Here is a tiny trained network, its code and every weight. The questions are about switching its units off for an input and a class, where a switched-off unit gives its printed mean instead of its output.

import numpy as np


def w(rows, s, z=0):
    codes = np.array(rows[::2]) - 128.0
    scale = np.full(codes.shape[1], s)
    scale[-1] = z or s
    return codes * scale


def f(y):
    return np.maximum(y, 0)


def log_softmax(a):
    a = a - a.max(-1, keepdims=True)
    return a - np.log(np.exp(a).sum(-1, keepdims=True))


def net(x, mask):
    res = np.array(x, float).reshape(1, 3) / 4 @ E
    y = f(res @ A[0][:, :-1].T + A[0][:, -1])
    res = res + np.where(mask, y, B[0][:, -1]) @ B[0][:, :-1]
    return log_softmax(res[-1] @ U[:, :-1].T + U[:, -1])


A, B = {}, {}
E = w([
[152,2,8,73,174,52,197,143,5,66],'x0',
[95,80,245,168,244,98,189,156,250,55],'x1',
[23,125,218,206,64,210,235,251,73,105],'x2',
],0.009)
A[0] = w([
[226,121,74,90,88,153,103,49,129,188,191],'n0',
[230,147,98,50,97,84,23,72,142,114,141],'n1',
[133,68,103,95,63,124,167,214,66,113,161],'n2',
[110,58,72,82,246,113,156,136,140,70,206],'n3',
[149,158,149,172,92,121,115,127,254,158,189],'n4',
[67,219,146,166,58,169,104,182,138,161,252],'n5',
[143,166,177,207,188,142,37,89,231,108,169],'n6',
[193,124,35,15,85,122,69,61,97,121,217],'n7',
],0.0076,0.0023)
B[0] = w([
[131,159,110,113,147,66,134,60,57,194,220],'n0',
[127,137,37,113,238,119,126,141,84,146,237],'n1',
[69,125,153,210,145,255,172,100,138,99,179],'n2',
[132,73,111,82,74,84,179,150,158,104,205],'n3',
[192,105,172,114,175,156,39,80,102,78,202],'n4',
[186,110,115,129,81,125,114,176,91,133,217],'n5',
[172,174,184,87,154,185,66,115,169,126,219],'n6',
[52,122,99,141,164,111,136,75,103,179,249],'n7',
],0.0096,0.016)
U = w([
[128,132,74,103,192,67,113,89,100,186,59],'0',
[57,79,142,128,123,177,144,44,124,147,55],'1',
[176,73,95,60,125,67,160,162,204,88,199],'2',
[193,172,118,56,193,137,113,102,192,142,2],'3',
[194,130,149,108,30,139,100,175,112,182,102],'4',
[90,160,179,201,119,172,197,254,153,53,235],'5',
[190,122,247,99,157,176,67,115,181,29,180],'6',
],0.0084,0.0022)

Each question gives the input, the list of numbers given to net, and the class t.
The units are the neurons (one row each of A and B). Each row of codes is followed by its name. A weight is (code - 128) times the scale printed after its matrix; where a second scale follows, it is the last column's (A, B and U).
mask holds one flag per neuron, in row order. A switched-off neuron (its flag False) gives its mean, the last column of its row in B, instead of its output. The means were averaged over made-up inputs and are rounded, as every weight is.
A unit's drop is (log p(t) with every unit on - log p(t) with that unit switched off) / (log p(t) with every unit on - log p(t) with every unit switched off).
The circuit of an input: a set's keep is (log p(t) with only the set's units on - log p(t) with every unit switched off) / (log p(t) with every unit on - log p(t) with every unit switched off). Starting from all 8 units, units are removed one at a time, each time the one whose removal leaves the highest keep (on an exact tie, the one counted first), for as long as the keep stays at least 0.8.
circuit, biggest first: the units of the circuit, biggest drop first
most important unit: the unit with the biggest drop
k most important neurons: the k neurons with the biggest drops, biggest first
drop when u is switched off: that unit's drop, to one decimal
input [7,6,1], class 2: most important unit -> n3
input [4,-1,2], class 5: 2 most important neurons -> (n0, n7)
input [-3,7,8], class 6: circuit, biggest first -> (n4, n6)
input [-8,-2,7], class 4: 2 most important neurons -> (n5, n2)
input [2,8,-3], class 2: 3 most important neurons -> (n3, n2, n4)
input [7,3,1], class 2: 2 most important neurons -> (n3, n7)
input [-3,0,6], class 5: 2 most important neurons -> (n0, n6)
input [-5,-2,5], class 4: 3 most important neurons -> (n5, n2, n6)
input [-2,-7,3], class 4: 2 most important neurons -> (n5, n1)
input [-6,4,-3], class 6: drop when n4 is switched off -> 0.0
input [7,4,3], class 5: drop when n2 is switched off -> 0.4
input [4,4,-3], class 2: drop when n3 is switched off -> 0.1
input [5,6,0], class 2: drop when n3 is switched off -> 0.2
input [4,-6,1], class 1: circuit, biggest first -> (n2)
